Facts:
ω skiplobrol <- brolel,klufim
ω fligre <- brolel,dretro
ω getu <- brolel
ω buflebron <- brolel
ω flutibe <- brolel,klufim
ω dagrur <- vena
ω pemivir <- vena,pladrodro
ω budu <- vena,plakiku
ω nubus <- stador,peflir
ω trokuvul <- stador,brugas
ω retaklal <- stador,bupli,sarezik
ω klosken <- stador
ω ruske <- peflir
ω pavi <- peflir,dobik
ω vover <- peflir
ω britre <- peflir,podral,dobik
ω breker <- peflir,skebon,sarezik
ω ziregrul <- peflir,zekluk
ω zivom <- vuses,kevo
ω drezoflos <- vuses,klifel
ω gugu <- vuses,tenel,klamal
ω paflok <- vuses,feflus,tagrer
ω sabe <- vuses
ω fluplos <- miple,tagrer,zuzudu
ω tigruzok <- miple,feflus,klamal
ω kluku <- miple
ω dretek <- miple,zekluk
ω flizan <- miple,feflus,podral
ω brebos <- miple,dretro,sedren
ω pomik <- klufim
ω mubel <- klufim
ω buku <- klufim,tenel,bupli,fleskozim
ω fizazur <- klufim,kevo,gulegom,tagrer,sigris
ω vules <- klufim,nodor,zuzudu,teplimor
ω repe <- klufim
ω liklos <- trudi,piplo,klifel,nonatrun
ω stire <- trudi
ω basuk <- trudi,pladrodro,plakiku
ω koni <- kevo
ω pluzo <- kevo,brugas,podral
ω ligral <- bebas,brugas,skebon
ω trestin <- bebas
ω podok <- bebas,podral
ω lutrobos <- sokul,drobatel
ω rutras <- sokul,tagrer
ω mudrum <- sokul
ω meflun <- sokul,klibreser,zuses
ω pliflen <- tuflustu,drobatel
ω zibrur <- tuflustu,piplo
ω floklok <- tuflustu,bupli,zuzudu,teplimor
ω plastam <- drobatel
ω feboma <- drobatel,fleskozim
ω dudru <- drobatel,klibreser,zuzudu
ω drudrim <- tenel
ω klasi <- tenel,dretro,fleskozim
ω vefloma <- tenel
ω dristir <- tenel,sarezik
ω dratek <- tenel
ω pluzur <- feflus,sostur,brugas
ω lobil <- feflus,fleskozim
ω stuku <- feflus,pladrodro
ω regibor <- feflus,tagrer,skebon
ω flafa <- feflus
ω kabom <- piplo
ω dredrek <- piplo
ω molas <- piplo,fefles,teplimor
ω britu <- piplo,klibreser
ω statros <- piplo,pekor
ω mudramun <- pladrodro
ω ratrar <- gulegom
ω misir <- gulegom
ω vemen <- gulegom
ω pleva <- sostur
ω gifar <- klifel,brugas
ω redi <- klifel
ω nozu <- klifel
ω laplo <- klifel
ω difor <- klifel,zuzudu,dobik
ω keza <- nodor
ω brere <- nodor,klibreser
ω zerastan <- nodor,skebon,sedren
ω paska <- klibreser
ω driki <- klibreser
ω brizon <- klibreser,sarezik
ω miflo <- tagrer,dretro
ω kloneklak <- tagrer
ω klubis <- tagrer
ω grofim <- zekluk
ω pileru <- zekluk
ω naklun <- zekluk,sarezik
ω sosibu <- bupli,sarezik
ω nurek <- bupli,pekor
ω skebogen <- bupli
ω skapla <- bupli
ω bostik <- bupli,dobik
ω kliplin <- bupli
ω radol <- klamal
ω skiti <- klamal
ω dretur <- klamal
ω siner <- brugas
ω klila <- nonatrun
ω furos <- dretro
ω plapasim <- dretro
ω flezen <- plakiku
ω flevar <- plakiku,pekor,podral
ω timom <- sigris
ω rubror <- sigris,skebon
ω senasti <- sigris
ω greles <- zuzudu
ω rubram <- zuzudu,zuses
ω plepli <- skebon
ω grarofla <- skebon
ω vaflo <- pekor
ω bude <- fleskozim
ω trunas <- dobik
ω skibas <- teplimor
{brolel,mudramun,rutras,stuku,brebos,molas,getu,radol,miple,klufim,dristir,bebas,flezen,drobatel,meflun,vules,lobil,gifar,plastam,feflus,brere,klasi,basuk,trestin,ziregrul,gulegom,nurek,dagrur,skebogen,budu,klibreser,koni,bostik,pomik,ligral,rubram,trunas,kliplin,fefles,sosibu,bupli,drudrim,brugas,drezoflos,greles,sigris,zuzudu,grarofla,nubus,podok,floklok,fleskozim,dretur,misir,zivom,dobik,fligre,sedren,vefloma,senasti,teplimor} Δ 221
{stire,statros,vena,brizon,flutibe,stador,zerastan,difor,vaflo,flizan,peflir,dudru,pileru,kabom,vemen,pliflen,vuses,fizazur,trudi,vupli,driki,vover,plepli,rubror,paska,kevo,sokul,tuflustu,repe,klosken,tigruzok,siner,trokuvul,tenel,dratek,piplo,pluzo,pladrodro,sostur,dretek,mubel,klifel,feboma,pavi,retaklal,nozu,nodor,tagrer,zekluk,laplo,ruske,miflo,zibrur,fluplos,klamal,skiplobrol,furos,keza,kloneklak,pemivir,nonatrun,paflok,skibas,dretro,pleva,gugu,plakiku,pluzur,sabe,skebon,redi,buku,sarezik,pekor,naklun,britu,breker,podral,timom,zuses,dredrek,flevar,plapasim,liklos,mudrum,flafa,bude,klubis,kluku,grofim,regibor,buflebron,skiti,ratrar,skapla,britre,klila,lutrobos} Δ 537

Known rows:
tenel: [ 17 -18 -23  31  12  -8   4  23 -16  21 -12  25 -15  -8 -10  28   7 -18
   3 -16 -17 -15   5 -17   0  -1 -24 -10 -14 -23  13 -33   8  28 -12]
stador: [ -2 -15 -22  29   4  -4  19  14 -12 -11 -12  24  -9 -12   2  19  -5 -13
   5 -18 -11 -13  -7 -25 -16   7 -23 -25 -16 -26  17 -32  14  32 -11]
skebon: [  7 -12 -37  30 -11 -29  19  19  -7   1  -7  11 -11 -10  -5  30   2 -17
   0 -20 -14 -18  -9 -26  -2   3 -26 -22 -16 -22  15 -24  15  26 -16]
pladrodro: [ 23 -10 -22  12  -6 -34  17  20 -20  -8 -22   3 -17 -13   1  20 -23 -24
 -13 -13 -18 -10  20 -26   1  -4 -28   0 -18  -7  10 -38  -1  53  -8]
klubis: [ 14   2 -18   6 -11 -26   6  31  -1  35   2  -3 -12  -5   2  25  -2 -24
  -4 -34   2   1  19 -14  -3  21  -5   0  10 -20   0 -16  11  35 -17]
mudramun: [ 19  26 -12  -9 -20 -31  12  31   2  14 -13  23 -19 -13  -2  17 -29 -34
 -30 -21 -11   5  32 -26  -4   1 -27   3  -3   3 -22 -32   0  52   3]
vefloma: [ 12   7 -12   0   8  -4   0  35   2  35   2  30 -13  -8 -11  23   5 -30
  -7 -22  14   4  20 -10  -9   4 -21  -4   7 -15 -21 -15   7  41  -7]
rubram: [-12  15 -24  12 -21 -12   2  36   5  35  -2  26 -14  -2 -23  12   1 -32
 -34 -27   6 -11  20  -7 -22   4 -17  -6  15 -11 -12 -12  24  36  -8]
dredrek: [ -9  -5 -21  16 -18 -13   0  26   1  12  -5  -9  -7  -2  -1   9   0 -18
 -25 -12  -9   4  31  -4  -6   8  16  -1  18 -21 -12 -24  -3  41   0]
bude: [ 15 -11 -21  11   2 -12  -3  30  -6  36  -1   4 -13  -5   5  17   0 -28
  -6 -35  -6  10  27 -11  -8  15  -4   3  10 -20  -5 -22  11  37 -12]
skebogen: [-10   1 -11   3 -15  -1   7  24   2  23  -1  31  -6  -3  -2  12  -4 -28
 -18 -21  12   2  22 -11 -26  12 -17 -11  13 -15 -18 -20  11  44   4]
miflo: [ 16  -2 -28  11  -3 -20   1  27  -2  34   4   0  -8  -2  10  29  -3 -25
  -1 -38  -1   5  22 -14  -3  17  -7  -3   8 -20  -1 -19   7  36 -15]
vules: [ -2  21 -28  15 -20 -10   5  29   4  33   4  26  -9   4  -9  14  -1 -27
 -21 -30  10  -2  23 -10 -13   3 -17 -11  16 -11 -17 -14  15  39   0]
driki: [ -9 -13 -20  12 -19 -17  -4  28  -5  30  -6  -6 -11  -4  -4  12   4 -30
 -28 -31  -8 -12  28  -6 -22  20   3   4  18 -21   7 -17  19  34 -16]
pavi: [ -1 -17 -11  -3 -11  -5  13  14  -5   5   0  10   4  -7  17  18  -6 -21
   4 -21   5  -1  12 -19 -19  30  -2 -11   7 -22  -7 -16   7  42  -9]
sosibu: [ -7  -1 -12  -1 -14  -2   8  25   0  22   0  30  -7  -5  -5  16  -3 -29
 -14 -22  12  -3  15 -13 -24  12 -20 -14  13 -18 -21 -16  16  41   2]
zivom: [  8  26 -17   3  -8 -18  16  37   9  36   4  26 -14  -8 -16  24  -4 -27
  -7 -15  16   2   8 -13  -5  11 -21 -15   4 -11 -20  -9   8  35 -11]

Rows:
No name comes twice in this set of rows, the named rows included.
[ 10  13 -25   6   2  -6   2  33   4  37   4  30 -13  -2  -8  23   1 -30
 -10 -31   9   2  22 -14  -9   2 -21  -9  12 -14 -22 -16  10  40  -5] -> klasi
[ 23  -8 -17   0 -14 -37  16  14 -22 -14 -25   3 -20 -11   6  24 -28 -30
 -28 -21 -16 -14  31 -32   0  -4 -29   5 -20  -2   9 -37   0  51  -4] -> vena
[ 17  37  -4  36   4 -25  23  34  -9  21 -25  28   1   8 -27  38   6 -10
 -38 -24  18 -11  23  -5   1   3 -30 -24 -17   0  14 -36  25  29 -13] -> gulegom
[ 12  12 -20  -4 -16 -28  11  21   3   0  -4 -11 -10 -12   9  14 -18 -17
 -14  -4 -12  12  28  -6   3   6  13   0  11 -11 -19 -28  -3  49   6] -> stire
[-15   5 -35  36 -16  -4  12  25  -5  -1 -18  27 -13  -5 -30  12   5 -16
 -32  -7 -16 -15  13  -4  -6  -2 -21 -22  -4 -12  10 -33   5  36  14] -> fefles
[ -6 -11 -29  36  -9 -12  11  19  -9  -6 -16   5 -10  -9 -14  13   5 -13
 -19  -8 -17 -12  13  -5  -1  -2  -7 -10  -5 -20  13 -33   3  37   0] -> piplo
[ 17  39  -5  31  -2 -26  23  36  -1  36 -25  18  11  17 -26  31   1  -9
 -39 -33  21  15  37  -2  -2  28 -22 -10  -2   3 -15 -37  26  40 -14] -> misir
[ 10  14 -28   3  -7 -11   5  34   3  33   6  31 -10  -5  -5  24  -3 -30
  -6 -33  11  -2  10 -18  -9   4 -21 -13  11 -15 -21 -10  15  39  -5] -> brebos
[ 18 -13 -45  33  11 -14   7  22 -16  21  -5  23 -13  -2   0  34   3 -14
   0 -35 -16 -12  10 -21  -1  -2 -25 -14 -16 -23  14 -32   6  30 -11] -> dretro
[ 21  25 -52  37  10  -6  13  21 -11  25   3  29  -5  25   0  36  -5 -13
  -7 -41 -11   4  25 -20   1  -3 -29 -27 -13 -16   3 -30   2  34  13] -> brolel
[  1 -17 -17  32   3  -4  14  13 -19  -7 -14  25  -7 -10   1  21   5 -15
   1 -20 -15 -15  -2 -18 -10   4 -24 -17 -15 -24  17 -33  13  31  -8] -> sarezik
[ 15  -3 -30  19   5  -4  16  38   7  29  -4 -11 -16 -11  -2  11 -23 -28
   7 -27   3  19  22 -26 -27  22  12  -4  -7 -12  -4 -26  19  38 -18] -> pluzur

The same objects again, as new rows of numbers:
Known rows:
fluplos: [  2   2   0  -4   2   3   1  -5   1 -11  -1  -3  -2   0  -6  -2  -5 -10
   3  -3  -5   1  -4   7 -14  -8   2  -3  -4 -12]
vover: [ -8   3  -5  -3  -1  -3   4  -3   0  -9   3   2   0 -14  -6  -1  -3   5
  10  -6 -10   2   8  10 -17  -2   1  -8   2   7]
flafa: [  4   8   1  -4  -4   6  -3  -3   1  -7  10   4  -6   0  -6  -1  -2   2
   4  -5  -6   4   1  -5 -14  -9   7  -3  -1  -7]
difor: [  1   1   3  -4   1   1  -2  -4  -1  -7  -5  -2   3  -9  -7   3 -10  -5
   6   0 -10  -2   0  10 -18  -1   6  -2   6  -8]
fefles: [  0 -12   0  15  -1  -4   4  -3  -2  11 -13  -1   8   3  15  -4  -8  -1
  -5   8   4  -4  -2  -4  19  10   6  17   4  10]
nozu: [  1   7   5  -1   1   3  -5  -2  -1  -4  -1   1   4  -5  -4   2 -12  -1
   2  -3  -7   1   1   0 -18  -3   8   3  10  -5]
pemivir: [ 13  11  11  -2  -2  10 -11   1  -3  -1   9   1   3  -2  -2   7 -13   6
   4  -3 -11   0   1 -11 -16  -6  13   5   3 -12]
ratrar: [  0   1   3  -7  -3   2  -2  -7  -1 -10  -2   2 -12   3  -7  -4   0 -12
  -5  -9   5   4  -5   2 -17  -9   0  -1   7 -12]
nubus: [ -6 -12  -3  16  -1 -13  17  -3  -4   8   0  -3   2 -17   2   9   5  -2
   0 -10 -18  -7   2   1   6   0   1  -3  -9  13]
trestin: [ -5  -8   5  15  -6 -11  13  -4  -3  12  -1   0  -6  -7   3  11   5  -3
  -6 -13  -9  -6  -3 -11   7  -3   2   5   0   7]
skapla: [ -1   1  -7  -4   4   3  -1  -2   2 -11  -1   1   8  -6  -4  -5 -11  -1
   9   6  -7   2   3  13 -11   2   4  -4  -4   0]
nodor: [ -8   2  -8  -7  -4   3  -4  -2   2 -10  -9   8  -2   7   1 -19  -8   3
   2   6  23   6   3   9  -5   3   1   9  14   9]
dretro: [ -4  15  -7 -20   1  10 -12   9   5  -6  10   8  -4  18  -4 -13  12  15
   2  13  31   8   4   0   9   6 -16  -6   4   4]
dretek: [ -1   4  -2  -3  -1   4   3  -3   2 -11   8   0  -1  -8  -6  -3  -4   0
   8  -4 -10   4   5   9 -16  -7   4  -8  -8  -4]
redi: [  1   5   5  -1  -2   3  -6  -3   0  -4  -2   3   3  -5  -3   2 -11  -1
   4   0  -5   1   0   0 -19  -1   9   4  10  -5]
skiti: [  5   9  -2  -3  -3   8  -4  -2   2 -11  11   2  -4   2  -3  -5  -4   4
   6  -3  -5   6   1  -2  -8 -10   4  -4  -8  -9]
gugu: [  7   5  -2  -3  -2   5  -4  -4   0 -12  12  -1  -5   1  -6  -2  -4  -3
   6  -3 -11   5   0   0 -13 -11   4  -6 -13 -14]

Rows:
No name comes twice in this set of rows, the named rows included.
[-15   8 -11  -4  -7   0   5   1   1  -5   5  13  -1  -7  -2 -13  -3  19
  11  -1  14   9  16   7  -8   6   2   3  15  24] -> peflir
[  8  -1  -5  -3   3   4  -5  -4   1 -14  -1  -5   0   3  -1  -8  -9  -7
   4   6  -4   0  -3   9  -8  -4   7  -3 -10 -13] -> feboma
[ -2   8  -2  -3  -3   9  -8   3   2  -4   1   9   9   1   3  -9 -12  17
   8   7  12   7   9   0  -7   6  10  12  17  11] -> pekor
[  5   0  -6  -4   4   4  -1  -3   1 -12   3  -3   0  -2  -5  -7  -4  -8
   7   2 -11   1  -3  10 -12  -6   3  -7 -16 -13] -> buku
[ -3   7 -12  -8  -9  13  -2   0   4 -12  11  10  -4  11   3 -23  -7  16
   9  11  18  11   9   2   1   1   2   3  -2  14] -> tenel
[  4  13  -3 -18   9   8  -9   9   3  -5  11  -3   4   8 -10   1   9   4
   5  11   2   2   2   8   1   3 -14 -17 -11 -10] -> dratek
[ -1  -2  -4   1   2  -1  -1   9   3  13   5   0   3  13  11  -4  18  11
  -6  11  20   0   3  -6  37  11 -15  -1  -9  13] -> fleskozim
[ -7   7  -2  -4  -7   8  -6   1   2  -3   0  10   0   0   3 -10  -9  17
   3   4  17   6   8  -1  -6   4   7  13  22  14] -> klifel

Now the same objects, written a new way:
Known rows:
keza: [ 0 -2  3 -4 14  4  6 -2 -1  8 -3 -3 -3  0  2]
vena: [  5   1 -10   1 -23  12  12   5   5  11   3  -6   8 -16  -5]
drezoflos: [ -1   1   7   6   3 -11  -8   1   2  -7   1   1  -2  11   0]
stador: [  1   1 -15  -7 -12   3  -5  -1 -10   0   8   6   4 -16 -10]
brizon: [-1  0  3 -7 16 -2 -5  0 -3  6  2 -5  1 -4  1]
klufim: [  0   6 -15  13 -35  10   2  -2 -11  -3  -9   4   6   7  -2]
fizazur: [ -5   2  -6 -11  -1  14  12   3  -3   9 -16  -3  -8  15  -3]
breker: [ -1  -2   2 -10  20  -2   0  -3  -8   6   4  -6   2  -4  -6]
skapla: [-1 -3  0 -6 17  3  5 -1  2  3 -1  0  4  0  3]
pladrodro: [  8   1  -9   2 -27  10  13   7   8  10   8  -8   5 -16  -7]
mudramun: [  1   1   7  11   5 -13  -4   1   0   2  -4 -12   5   2  -1]
brebos: [ 7  0 15  6  2  0 -1 -4 -4 -3  3 -3 -1  4  0]
feboma: [ 0  1  1 -8 18  0  1  0  6  1  1  8  6  1  9]
lobil: [  3   3   7   7   4 -13  -9   0   4  -8  -5   0   9   4   5]
skiti: [  1  -2   3 -11  14   2   2   0   5  -1   2   0   2   1   4]
tenel: [  9   4 -18 -12 -14  10  -3   1   4 -11   9  13  20  -5   2]
flizan: [ 0 -5  7 -9  7  4  7  1  9 -4  1  8 -4 -1  3]

Rows:
No name comes twice in this set of rows, the named rows included.
[  0   8  -1  14 -38  -7 -23   0 -11   5   6  -4  -8  -8   1] -> klibreser
[  3  -2   0 -14  13   2  -2   2   8  -7   3   4   7   4   6] -> gugu
[-1  1  0 -8 21 -6  0  0 -1  3 -2  5 -1 -4  0] -> trokuvul
[  6   3  -8  -5 -22   7   1  -2 -13   9   2   6 -18 -13 -12] -> skebon
[  0   4   8  11  10 -22  -7  -1  -8   0 -10   3 -10  -1  -3] -> ligral
[ 0  0  2 -6 14  4  6  0 -4 10 -6 -5 -8  3 -3] -> rubror
[  4   0  -6   2 -28  19   7  -5 -12  11   2  -2 -15 -11  -2] -> nodor
[ -2   4  10   7  -5 -12 -14   2  -1   0  -4  -6  -2   7   3] -> rutras
[ -3   4 -19  -7 -34  18  10   4  -1  -1  -7  14 -11   5  -8] -> kevo
[-1  2  4  5 -4 -9 -6  1  1 -6 -8 -2  0 11 -1] -> zivom

